Each row has a hidden stage along a path, written after it and counted from one end. A new block has a new path.
[   3  167 -149  -40 -132  132  -28   20 -127   76 -254 -146   17  -50
  142  175  221 -190 -171  -62  156  -50   -3  105    3 -151   70 -177
 -138 -105  -19   62 -106  126  -93   39  -58  212  149 -185  131  -26
  170  197  135   32] -> 18
[ -70  167   45  298    2  168 -147 -193  -91   15  -83 -169 -163 -100
  -11   49  198  179 -105   48  -75  124  203  -30 -178  -55  -64  -23
  -20   91 -237  259 -115   86    2  -75  183   28 -201  -86   54 -306
  255   92   88  192] -> 32
[  11 -200  223 -230  161 -220   23 -181   69 -183  218  292  -71  232
 -180  153 -131 -104  -31 -286  -74  255   12 -107 -218   51  112  124
  168   95  -59  -43   44 -266   24 -216   93  -56   92  162 -130 -135
  -62 -274  -67  -80] -> 11
[  65  285  -31  317  107   18   43 -169  -74  203 -182  -94 -194 -160
   59 -122  170   38  225  278  -97  104  291   73 -133   41   25  -90
 -148  156 -100  164 -119  -48   11 -309   40  -83 -223    7  190  104
  118 -245  124  212] -> 37
[ 139  139  -60 -394  119 -255  163  162 -160   10   10   79  164   77
  -76  224   55 -253  -60 -146  165  154  122   99 -141 -130  142  -59
 -179   25  223 -142   89  -96  -95  -22 -241  101  185   63  134  -55
 -129 -322   59 -146] -> 7
[  44   20   44 -372   78 -126   75   33   55 -197  256  229   -7  243
 -268  257 -197   12   31 -211  -13  177 -240  315  -30  116   45   23
  152   41   69  -92  -20  -81 -113   85  -29  239  174   96   99 -122
   91 -254 -193 -173] -> 22
[ 160  277  136 -186  307  -90   23   44  -80   43 -121  192 -137  136
  -77  -89  153 -203  120   51  128  152  260  -75 -115   -6   53  -53
 -180  106   92   80  228 -134  -49 -261   24  -24   -7  193  232   86
   -5 -305  119  236] -> 13
[ 192   52  332  -47  260 -179   34 -140   92   15  -30  200 -152   54
  -20  -71 -154 -228  421  195  -12  153   -1  -31  -47  174   81  145
   50  267  -16   61   47 -278   66 -284  114  -82   67  300   76  368
 -107 -406  -36   11] -> 6
[  54 -102  396 -137  189 -168   16 -220  -49  -90  180  139 -102  152
   37   31  -81 -153  -82 -240  -42  133   44 -267 -136  -37   23  199
   32   21 -195   48   64 -170   -9 -220  173   46  173  212 -120 -108
  -55 -217  -65  -28] -> 11
[  11  208 -161  204  -56   16   93  -40 -212  248 -144 -302  -20 -227
  214  107  211  -82 -171   14   59  -55  230  112 -100 -153   86 -173
 -243 -145 -105   91 -176  118  -93 -130 -121  139  -16 -197  121 -110
  114   22  152   55] -> 38
[  11  166  -74   60  -59   -4  -29   85 -210  134 -321 -229  138 -109
  195   76  244 -243 -152   29  123   19  133   -8  -26 -213   61  -39
 -298   19   97   11  -57   10   -2   35  -78   24   75 -141  137   17
   38   17  150  -68] -> 7
[ 164 -103  285 -212  128 -113   16 -272  108 -106   77  265 -105   84
  -66   50 -112 -178  294  -11  -79  166  -21 -182 -158  139   25   90
  228  259 -158   53   -2 -283   81 -333   83  -33  108  288 -139  148
 -145 -245   17   46] -> 10
[  14   75 -177   73  -75   24   51 -184  -62   85 -343  -12  -55    1
  156    1  306 -148   23   61   54   15  197  -18 -175 -110  106 -163
 -132   52  -38   78 -124  -26   23 -236   -2  -16    6 -109   75  166
  125  -24  181  175] -> 16
[  88  136 -251   30 -113   51  100   29  -47  209 -137 -184   16 -231
  102  189   71 -148   72   95   50  -90   -6  304    5   36   92 -249
  -42  -54  -25   21 -220    4  -68 -129 -229  179   25 -144  116   91
   28   55  131    9] -> 36
[ 141  186   -2   51    9 -114   60  -88  -65  103 -284   10  -10  -87
   98   98   89 -284  223  213  129  150  152   83 -146  -43  220  -62
 -116  173   71   38  -94  -37   38 -156  -72  -62  104  -27  142  307
   16 -238  142  -14] -> 6
[  69  227  -63  289 -300  213  -43 -305  -50  112 -155 -211  -83 -354
  115  253    2  -42  214  217 -101  103  -70  165  -54   28   90 -147
  148  157 -284  154 -440  177   -1  -62  -46  123   72 -189   -6   57
  171  110  141  -59] -> 34
[ 105  -24   72 -452  223 -168  149  -37  -12 -183  317  184   -5  258
 -202   87   15  169  -12 -204  -12   52   41   81 -213   58 -151   25
   72   58  -62   32  114 -142  -97 -113   -2  282   18  277   23 -265
    0 -296 -147  128] -> 27
[ -45  -68   -2 -240  230 -153   51  133   77 -115  122  191  -61  331
 -194   41  -30   23  -98 -207   34   49  -79  265  -21  103   10   28
  -29  -58  153  -50  128 -203  -75  -32   63  121  -13   84  179  -84
  119 -218 -177   15] -> 21
[  42  246   71  284   40   59    2 -273  -93   56 -141  -88 -178  -62
   95 -103  185  148  153  234  -85   93  222   28 -179    2  -57   -5
  -96  174 -207  234 -143   70   15 -189  164   37 -131   15  139   23
  245 -183   33  236] -> 31
[ -35 -201 -179 -379   18  -35   55  158   41 -130  147  -28  159  177
 -118  171   63  110 -204 -264    8 -141 -169  242  -24   49 -178  -48
   59  -63   55  -43    4 -179  -59   67  -91  318   -9   47    4 -271
   21   73 -130    3] -> 27
[  60  -73  -52 -342  242  -46  -18  230  170  -22  -46  233  -63  222
 -202   17    1 -205   79 -101   86  -27 -107  180   77  189   14 -101
   42    8  214  -45  196 -361  -23 -183  -40   43  -44  153  154  115
  -69  -56    5  116] -> 16
[ -86 -123  130  235    6   69 -103 -166   79   27  138 -117 -128 -121
  -50  102 -149   80   -7  -71 -243   69 -126   52   17  142  -42   93
  184   64 -232   85 -203 -185   33 -125  134    1 -127    1 -103 -192
   43   47  -62  -98] -> 38
[ -86 -147 -197  138 -219   77 -134   -8   14   43 -362 -183  143 -128
  113  199  178 -211 -100   12   39    9  -27   55  -54  -71  103  -75
   -7   97   55   13 -201 -128  128    0  -53  -89  -19 -240  -49   50
   36  253  163 -102] -> 7
[-176  -30 -218 -112   49  -83  -18  257  -73  -16  -83   -5   87  207
 -109  153  134 -107 -412 -335   64   78   -1  218   12 -124  111  -59
 -213 -174  270 -150   54 -125  -84  103  -59   19   -6 -204  180 -239
  131  -10  -22 -149] -> 16
[ 201   94  149 -168  238 -163  176 -107   62   69  247  172 -195    1
 -109   72 -199  -76  289   28  -39   77   13  171  -84  214   69  -46
  123   45 -116   41  -13 -169  -92 -338  -58  144   42  239   72   88
  -77 -367  -47   69] -> 36
[ -92 -182  156  -42   96 -135  -76  149   35  -33   57  -41   84   94
  -37  134 -178 -186 -163 -211  -31   65 -236  111  132   31   54  204
  -24  -13  127 -116   -5 -267   16   99   60    2   92    6   22  -58
  -44  -67 -151 -332] -> 6
[ 152    8  157  -98  326 -192   70  -81  112   59  -41  173 -162   46
  -93  -42  -33 -173  338  132   41  117  113  -41 -120   97   95   59
   18  215   36   59  112 -346   24 -301   80  -93  -60  316   76  259
 -179 -362   26   72] -> 2
[ -86    1  -17  286 -146  131  -65 -322  -77  -37 -153 -204  -52  -53
  161   -1  250  215  -76   67 -114    1  109  -34 -200  -80 -126   21
  -14  118 -287  229 -249   83   64  -63  191   99 -104 -108  -38 -149
  281   90   10  161] -> 28
[ 155  220  127   40  212 -199   24  -55   30   34 -179  226 -163   56
 -102   79  -24 -261  312  231  160  304  212  154 -206   82  312  -25
  -49  212  139   70   54  -92   39 -223   21 -174   24   55  235  313
   67 -412   91   59] -> 6
[ -20  -64   -6  -29  108 -134  -25  192  134   51  -28   19    0    4
 -144  235 -236 -254   80  -39   58  112 -265  333  149  100  225   56
   41   28  228 -127  -51 -266  -29   92  -29  -17   70   -8  140  159
  -71 -125  -89 -357] -> 2
[ -82   13 -189  211 -217  175  -15  -51 -142  194 -134 -426   93 -289
  236  108  166   -2 -201  -49 -123 -164  -51   61   75 -109 -113  -91
 -104  -78 -178   50 -304    4  -33   -6  -78  183  -38 -194  -38 -179
   53  266   84  -84] -> 36
[  63   53  181   27   93  -61   40 -331  -17  -23  -73  160 -179   95
   52  -74   79  -83  158   10  -95  160  132 -181 -174   -8   41   55
    5  161 -176   93  -56 -125   25 -311  166  -48   50  143  -12  119
   55 -267   32  116] -> 15
[ -60   72  139  251 -134  168 -180 -207  -32   16 -220  -86 -133  -76
  128  124   48 -184  -68  -11   -6  110  -65  -54    8  -58  116   11
   32   31 -186  136 -188   65   24  -37  176    5  116 -165    2   20
  211  185   92  -38] -> 15
[ -83 -259  227  -35   86 -111  -64  -19   -1  -44   86  -88   74   61
   54   65  -92 -117 -185 -244 -101   12 -157 -131   48  -38  -58  251
   -3   20  -52  -48  -22 -292   41    4  134   20   72  104 -126 -136
 -107  -27 -126 -249] -> 6
[ -56   57    8  441   -5  191 -100 -189  -55  216 -223 -322 -128 -254
  205 -170  226   80   33  186 -193  -90  157 -114   -9    4 -164   -4
 -101  108 -250  223 -183 -125   77 -250  150  -46 -280  -25    4  -36
   77  123  121  193] -> 38
[ 109   16  242 -107  279 -248  105 -153   21    3  119  145 -114   59
  -99   27 -124 -110  225  -13  -57  211   52  -89 -119    9   88  169
   12  193  -27  -15   36 -283  -27 -187  104  -43   45  312   15   89
 -170 -456  -71 -132] -> 2
[-274   37 -109   56   25   26 -114  183 -188  -37  -67 -170   69  179
  -41   87  222   57 -596 -387  -18   89   33   57   25 -252  -27   54
 -296 -182  131  -61   29   -9 -101  231  105   60  -56 -226  156 -483
  243   87  -57 -151] -> 18
[ 117  350   72   -6  -15  115   22 -193 -229    3  -62 -160  -24  -80
   96  -18  245  158   59  129  -41   48  162  -62 -145 -121 -208  -13
 -131  170 -226  207 -103  167  -72  -20   65  259   13   97  110 -165
  172 -114   42  185] -> 28
[-155 -273  -61  215 -221  246 -224 -238  149  -44 -260 -100  -75  -50
   98  115  133  -74  -89  -70  -98  -47 -159  -73  -15   27   -4  -40
  209   65 -218  141 -238 -146  126 -109  186  -30  -55 -164 -174   -8
  143  426   98   48] -> 17
[  18  157   70  328   36  -50  -34  -94 -122  172 -402 -154  -59  -93
  264  -75  206 -243   33  213  113   50  226  -30  -88 -120  152   28
 -281   78   14  125  -70  -12   68 -144   96 -120    7 -108  170  263
  128 -112  129   60] -> 6
[ -21   57   -4  142  -82   75  -93  -85 -130   90 -324 -161   11  -81
  219   52  259 -225 -167  -11   92    4  149 -130  -87 -171   69  -55
 -166   -3  -69  110  -78    8   38 -104   39   -9   50 -152   26    5
  100  153  185   76] -> 11
[-216  -55 -123  102   -7   43  -90  166  -97  -36  -32 -250   81  121
   24   71  176  173 -462 -217    8  -84  -34  233   17  -95 -117   42
 -193 -167   46   46  -38   10  -52  204   96  188 -109 -208  143 -378
  290  156 -129  -22] -> 28
[-109  -58  177   74  173  -49  -57 -206 -126  -36  -46    6 -107  167
   63 -142  255   32 -267 -228 -112  107  273 -375 -197 -181  -91  142
 -167   32 -151  103   88 -175   25 -223  255  -90 -107   94  -55 -269
   64 -107   31  146] -> 14
[ -91 -126 -134   10 -137  104 -101  126  106   40 -219  -67   71   11
   41  103  -33 -231  -25  -66  -48  -70 -347  243  244   96   36  -36
   28   -4  126 -102 -166 -218   35   42  -30   41   70 -150   69  175
   52  185  -24 -200] -> 15
[ 148  235   96   53  115   53  -22 -206   78   17 -231  197 -285   55
  -17  -30   92 -136  347  256   96  128  114   84 -131  125  130 -117
   48  175  -87  210  -13  -10    8 -285  134    2    7   82  194  319
  189 -161  107  296] -> 19
[ -60   -4 -191 -156 -101   45  -36  173  -69   31 -166  -87  140   24
   19  202  119 -226 -236 -208   71  -14 -116  138   80 -100   58 -114
 -105  -90  146 -104  -63  -87  -54   73 -134  113  112 -167   80  -88
   29  147   75 -148] -> 14
[   8  174  143  320   96  122  -68 -210  -74  137  -72 -170 -214 -151
   93 -103  126   87   56  133 -131   31  174  -84  -68   17  -93   16
  -65   87 -270  239 -104  -30    0 -230  179   20 -178   47   63  -94
  129  -28   70  199] -> 35
[ 224   65  135 -170  141 -206  118 -165   42   16  -43  190  -78  -10
  -34  137  -70 -268  352  127   98  180   93   12 -200   59  202  -12
   78  216  -12   33  -16 -167   19 -262  -47  -17  142  199   28  281
 -131 -351   77   -4] -> 5
[  91  -29  337   33    1  -86   -3 -326  -88  -10   16  -46  -53  -83
  177  133  -50 -200   32  -49   -8  118   27 -258 -148 -105   73  161
   49  107 -278  110 -126  -36   21 -141  131   63  229  114 -155   13
  -49 -106   26 -106] -> 6
[  84    3   68  -79  153 -100   39 -189  204  -90  -48  375 -203  196
 -207  -39  -93  -71  429  117 -126  235  -50  140  -96  250  107    2
  177  290   43   -3  -36 -303   68 -313   98 -136  -45  184   97  321
   40 -388  -45   68] -> 17
[ -27  -76 -136  -81   32   15  -97  284   72  102 -187 -155  112  -87
  -46  205   -3 -265  -53  -39  119  -58 -195  205  161    6   76  -42
  -37    3  214  -65   -9 -255   -8  111  -94   43   -2  -48   99   48
 -117  166   52 -209] -> 3

Each row has a hidden stage along a path, written after it and counted from one end. A new block has a new path.
[ 150  112 -102 -106   94   -3  -95 -153   28  155   11  -69   28  252
 -239 -128  -59 -208   30  161   31  225  -68  294 -109  -57   38 -148
  194   60    7 -276  139  255 -167   36  -38   57  -92  -66   16  -46
  178   16  195  -79] -> 2
[ 130   94 -131  -74  173   60  -81 -115   53  296   14 -160    5  120
 -192  -11   86 -290 -141  223   13  241 -123  323   11  -68  -43 -363
  287  -54   54 -212  -12  168   -2   45  -29   84  -44  -83   39 -143
  195  -29  172  -34] -> 23
[-128   44   24  137  117  -44   -6   51   64  129 -100   -8  -81  105
  111 -105   64  -16  -91 -104   25 -218  -79 -196  121   87  -13   92
  152  -59 -221  137  -66 -217 -143  105   21  -85  166 -134  266  182
 -215  -35  116 -174] -> 7
[ -17  -41    1  214  129  -13  -78 -194  163   61  -87  -94   39 -148
   35  -56 -171   -5    7   87  -86   71  -42   71  275  173   84   59
   93    6  207  170  -23   -9   29   55 -106  156  221 -116   61  -62
 -260   37    4 -300] -> 5
[   6    3  -16  208  154  -59 -135 -191  174  -10  -15  -58  144 -210
   36  -58 -206 -104   64  209  -71   74  -65  153  412  221   91   -6
  102    8  236   82   89  124   48   82  -88  240  177 -164   17  -82
 -201   29   -6 -376] -> 3
[  42   71  -99  -91   21   36  -93  -35  147  231  -94  -91  204  182
 -239 -276   19 -195  -78   40  159  101 -235  398 -117 -226  -23  -27
  265  -36   20 -323  108   78  115  -24   20   60  -25   61  176  -45
  -42   -2  -66   70] -> 10
[  55  136 -235  -75   68   71   47 -137   57  185   37  -88  168  203
 -191 -216 -227 -109  -94  -38   39  264 -147  320  -60 -124    7 -105
  251   35  132 -343  221  285   73  -34   51  110  -21    3   61   35
  -79  105   20  -47] -> 3
[   8  122   11   78  -36 -102  135  156   61 -102  -62  -97  -60  -55
   89  301  136  160  185 -176   82 -595   59  -59  347   70  -24   65
  -18   17 -225  312  -64 -269  -72 -240  134 -170  160  182  -10   30
  -62 -269    9   21] -> 16
[  55  221 -368   46  145   27  249 -197  179  -30   92 -219  463   44
  -92  -81 -309   10   -2 -395   22  383  -24  256  164  -67  172  -58
   41  237  338  -54  179  207  303 -257  216  196  129  105  -20  -85
 -318  111 -104 -187] -> 0
[ -40  145   47  159  141  -16  216   18   -1 -146  100 -163 -202 -195
  242  372    6  236   89 -283  -35 -312   24 -182  438  224  -84 -176
   27  -52 -112  280  -31 -127   14 -263  131 -232  233   98 -158  109
  -70 -127  199  -90] -> 24
[ -89  -81   67  213  173 -117 -174 -106  251    7  -89  144 -112 -149
   80  -80   94 -195   55  244  -10  -59   48  202  309  149    6  240
  242   36 -156  198  -57 -106 -144  103 -157  106  128 -200  111  -24
  -27  -25 -100 -128] -> 19
[ -55   75  106   49  114  -37   35   13   51  182 -122  -31 -117  162
  191 -104   26  -75  -52   -1  -13 -327 -126 -143   41   20  -82   77
  161 -136 -177  100  -43 -196 -127   81   20  -62  121  -80  249  172
 -186  -25   89  -54] -> 8
[  22    5 -269 -146  -52  -29  -48  153  -39 -107  -73  205  -95  102
 -182 -246  131   50  167  -83  150 -177  -46  179 -169 -277   87   13
  -10  -33 -180 -106   61   -6   -5   70   97  -61   17  148  174   -2
    9  -68 -164  244] -> 18
[  66  222   44   62  147  -87  229  -40   -5 -102   52 -257   15  -69
  231  369 -110  122  136 -227  -68 -373   18 -150  398  197  -28 -174
  -43   65   11  267   25  -72  -30 -257  137 -114  180  110 -150   67
 -100 -143  198 -172] -> 3
[ 202   -7 -166 -179 -278  124  118   36  -96   51 -206   25 -227  311
 -201 -185  -87  326  269 -100   46 -289  -36   53 -440 -325  105  144
 -168 -186   86  -22   -7  -74  -14  -61   87  -68   77  336  142  -71
 -176  -45  -85  317] -> 14
[  28  144 -169 -111  172    3   57 -141   73   28   63  -69  256  -74
   50 -205 -301 -159  -28   12   -7   64 -251  390  143 -140  -63 -198
  201  -19  260 -299  302  318  305  -47   71  190   34   70   -9   29
 -164  120 -187   31] -> 4
[  32  121  172  113  -20 -107  143   44  163 -126  -99 -195  -18  -27
   87  316  139  184  239 -282  110 -479   60   -3  276   92  -26  191
  -17   87 -207  331  -91 -335  -80 -395   96 -248  181  244  -83    5
  -60 -245   61   18] -> 13
[-155  -21 -103  196   71   -1   16   43  112  143  -80  151 -158   41
  104 -141   20  -23 -103   19  -10 -173   -2  -73  188   83  -14  203
  236 -100 -196  145  -55 -164 -108  150   -2   36  173 -182  283  149
 -246    7  -51 -115] -> 20
[-146    1    8  211   97  -24   -1  -54   90   79  -55   56 -156   68
   82 -109  -81   60  -58  -88  -20  -65    5 -130  159  176    6  214
  198    6 -180  116    9  -99 -209   79  -50  -62  168 -177  168  212
 -213   39  117 -230] -> 4
[ 206   -3  -99 -200 -169  101  104  -23  -96   49 -209  -39 -205  260
 -121 -179  -84  263  244 -102    5 -241  -80   40 -441 -319   91   45
 -184 -172  142    9  -39  -80   27  -49   66  -63   89  322  120  -90
 -172  -20  -59  300] -> 11
[-180  -77  -77  280   26  -18 -202  134  135  -24  -24  200  -25 -182
  -36 -171   76    1  -19   86  114 -119 -103    8  383  201   34  101
  214 -163 -167  -26   41  -80  -17  198  -20   22  205 -210  232   98
 -194  -59   -9 -289] -> 21
[-138 -109   -9  232  170  -80 -139  -91  195  -14  -57  175 -175 -234
  101  -72   25 -107    5  205  -44  -51   42  169  363  166   -8  181
  246   10 -112  189  -31  -60  -83  128 -153  108  163 -197   88   19
  -82    3 -135 -124] -> 20
[-194 -124   88  188  169 -136 -273  -42  194   -2 -113  187 -138 -178
   61 -227   96 -166   -7  229   32 -112  -54  151  265  104  -16  229
  256   15 -234  110    6  -93 -144  209 -188   49  115 -219  185   91
  -61   -1 -120 -116] -> 9
[ 148   68  -98 -140  -43  -11 -132    9  115  203 -127   -7   67  326
 -316 -207  186 -233   71  160  177   11  -90  379 -233 -246   35   42
  184  -10 -138 -231   20   16 -115    8   11   22 -101   52  187 -126
  159  -93    6  135] -> 16
[ 207  -62  -28 -165 -160  112   53  -77 -106   34 -220  -34 -318  215
 -131 -149 -101  309  262  -63  -30 -190  -58   25 -446 -243   89   50
 -179 -175  149   26  -63  -75  -37  -28  -18  -98  112  296   64  -92
 -131  -11    9  262] -> 10
[ -13   64   35  130  126    0  175  -25  -45  -35   55 -131 -348 -255
  236  438  -46  194   37  -35 -137 -385   55  -94  477  243 -135 -221
   98  -80  -51  305  -63  -74  -40 -168    4 -136  211   58 -197   64
   -3 -145  149  -38] -> 23
[ -11   78  342  114  119 -125   31  -41  148 -205  -55 -149  -83 -129
  187  232   90  129  241 -245   77 -360  -41   -7  263  191  -84  109
   42   49 -200  197  -23 -250  -93 -319   -3 -310  193  158 -148   88
   -3 -158  163  -47] -> 8
[  70  169  -50  -36  180   32  -37 -124  108   11  136  -93  140  -30
  -28 -144  -70 -193   36   73   85  204 -236  348  134  -66  -69 -271
  221 -126   96 -331  233  287  201  -88   98   55   -9    9  -37  -31
   59   67   58  -15] -> 25
[ -33  -64 -302 -154    9   36   76   21 -163  -39  -88   98 -321  -54
  -43 -140 -110  243   30 -124  -62 -189  -23   73 -132 -254   29 -110
  -37   -9   23   65   31   50   67   79   -7  -31  100  189   56   54
 -125   21 -211  298] -> 8
[ 248   13  -79 -205 -256   98   77   21  -90   21 -190   -2 -190  253
 -163 -143  -93  258  324   12   44 -354  -88  117 -370 -298   66   71
 -165 -230  126  -73   34  -26   10  -73   74  -50   54  345   85 -101
 -113  -74  -69  310] -> 14
[  36  168 -257 -109  168   23  101 -114   47   89   61 -134  300  -69
   31 -154 -306 -148  -92  -11  -27   52 -242  341  182 -153  -39 -283
  173  -15  315 -245  259  305  350  -38  109  233   50   74   18   -2
 -213   93 -189   -2] -> 4
[-214 -170  144  236   54 -112 -395   38  178  -32  -96  253 -184 -231
  -42 -232  104 -100   32  331  104 -186 -106  177  345  194  -48  246
  310  -85 -298  -42   87  -46 -191  243 -229   -6  105 -239  166  134
   -4  -54  -53 -182] -> 9
[  13  -26 -340 -157  -92   -6   85   84  -87  -33 -105  125 -242    7
 -114  -92  -22  181  114  -31    6 -320   53  195  -78 -311   47   24
  -32   28  -58  109   33   17   28    6   41   22   37  233   76  -18
  -58  -69 -313  370] -> 14
[   4   88   31  156   54  -62  113  -62  -26 -120   75 -109 -224 -189
  122  393 -182  220  141  -16 -108 -347  106  -64  514  324  -48  -75
   62   61  -46  233   88   49 -178 -172  -22  -95  161   23 -239  109
   -1 -140  193 -203] -> 2
[ 156  106 -101 -140  133   57  -68  -66    8  241   -5 -100  -14  190
 -164  -85   94 -260  -59  181   43  140 -165  275 -114 -130  -42 -334
  227 -121   17 -273   17  143   -7   56   16   33  -54  -26   79 -106
  176  -27  167   42] -> 22
[   7  166   -7  121   91  -90  183  -16  -15 -189   91 -122  -85 -127
  174  338 -144  204  176 -195  -57 -350   82 -132  460  257   -7  -79
  -19   86  -65  239   92   -4 -105 -215  101 -121  175   69 -177  121
  -71 -132  171 -195] -> 1
[-160 -116  108  274   87  -14 -221  -28  150  -59    0  228 -236 -213
   47 -142   11  -10   47  193   39  -41  -77   95  338  264  -58  160
  293 -166 -187  -52   80   -2 -120  147 -145  -35  168 -224   80  134
  -57   14   54 -210] -> 22
[   9  -56   65  169   45  -32 -184  -83  202  107 -165  -80   88 -105
  -48 -108    5  -85   46  201   25  -83 -115  143  221   83   68   94
   96  -82  115  115  -57 -108   38   77  -96  139  176  -71  156 -127
 -197  -62  -42 -214] -> 10
[ 223    1  -86 -169  -66  151  174 -110 -113  -30 -111   31 -285  189
   17 -168 -180  267  266 -131  -71  -89  -83   21 -416 -226   59  -40
 -154 -252  229  -52   -5   13   85  -46   75  -60  141  270   36  -62
 -182   81   -4  268] -> 21
[  36 -140  280  216   52  -58 -303 -229  309   56 -196  -26  -34 -100
  -80 -134   27 -123  163  316   31   52  -65  291  146  160   46  297
  172  -33   50   82  -59 -102 -118   25 -253   82  137 -102   55 -152
  -47  -26   14 -198] -> 10
[ 100   43  -69 -176   14   17 -140  -10   43  273 -138  -43  -10  303
 -258 -258  129 -219  -42  160  123   14 -174  297 -281 -259  -19  -73
  212  -61 -106 -269   25   40  -87   89  -29   -1  -89   28  206  -48
  115  -43   43  146] -> 10
[  70  199 -284  -26  138   32  208 -216  121   15   96 -168  326   14
  -28  -84 -369  -42   -3 -183  -29  250  -84  338  160  -79   56 -108
  128  137  332 -159  252  306  272 -201  139  208   70   99  -72  -33
 -228  125 -125  -79] -> 1
[-149  -72  102  239  256  -67 -164 -161  160  -53   38  181 -293 -217
  186 -119    2 -128   24  238  -67   61    0  101  336  220  -59  102
  274  -65 -169  111   40   47 -143  150 -158   36  125 -274   41  103
    8   87   23 -151] -> 24
[-148   -5  -47  168  -56  -33    0   86  165  157 -150  138 -111  171
   19 -198   61    5  -30    0   86 -295    6  -19   92   -9  -10  413
  225  -59 -302  128  -20 -227 -177   70   11  -10  115  -95  328  168
 -238  -38 -102  -26] -> 14
[ -51    1 -271 -189   60  -24   18  104 -198 -135  -17  165 -233  -72
   16 -196  -79  147   70  -98   -6 -272 -110   44  -65 -231    1 -205
  -32  -56  -64  -68  142  117   69  143   56  -58   62  142   78  135
  -72    9 -167  248] -> 6
[  26   -5 -195 -160   42  -26  -41   99  -90 -177  -22  230 -201   -7
  -40 -214   75   52  191  -48   73 -176  -78  147 -132 -218   31 -104
  -14  -95 -132 -117   87   54   25   94   67  -78   43  129   89   28
   36  -20 -130  258] -> 20
[ 161  128  -86 -142  159   32  -73  -62   37  239   -5 -109   58  184
 -133  -92  108 -321  -59  196   51  119 -186  294  -80 -134  -47 -338
  234 -115   25 -272   24  136   20   57   32   61  -57  -36   96 -116
  167  -33  143   27] -> 22
[  14  -65   66  174   80  -38 -178 -131  213  133 -170  -98   64 -126
  -18  -86  -16 -115   27  245  -21  -60  -93  162  242   90   62   88
  108  -59  149  166  -82  -98   32   86 -126  180  176  -90  138 -147
 -192  -50  -60 -213] -> 10
[ -62  -41  -32  238  111  -30  -82 -221  156  -30   10   57  -31 -203
   62  -86 -309   -2   57  193 -109   73    0  165  395  240   44  141
  179   21  160   63  158  178  -29   72 -135  207  168 -175  -21   38
 -207   92  -52 -302] -> 2
[  50  184  307  114  162 -164   84  -73  124 -325   46 -153   29  -72
  221  261   10  110  343 -313   70 -283    1  -73  308  264  -17   64
  -41  106 -169  171   68 -143 -138 -352   84 -294  174  124 -206  103
   12 -133  270 -183] -> 3
[ -33  -26 -352 -106   41   56  114   74 -177 -133   30  155 -326 -163
    7  -41  -85  247   58 -132  -54 -175  -11   67   36 -165    6 -235
  -14  -81   11   23   64  109  132   54   67  -43  125  162  -14   53
  -74    2 -171  258] -> 22
[ 141   79 -108 -172  -64   27 -118   37   58  302 -142  -88   60  343
 -334 -189  157 -206  -18  167  164  -44 -153  326 -244 -269   -1  -64
  197  -61 -103 -263   18   24  -83   28   16   12 -105   71  205  -98
  128 -108   47  135] -> 12
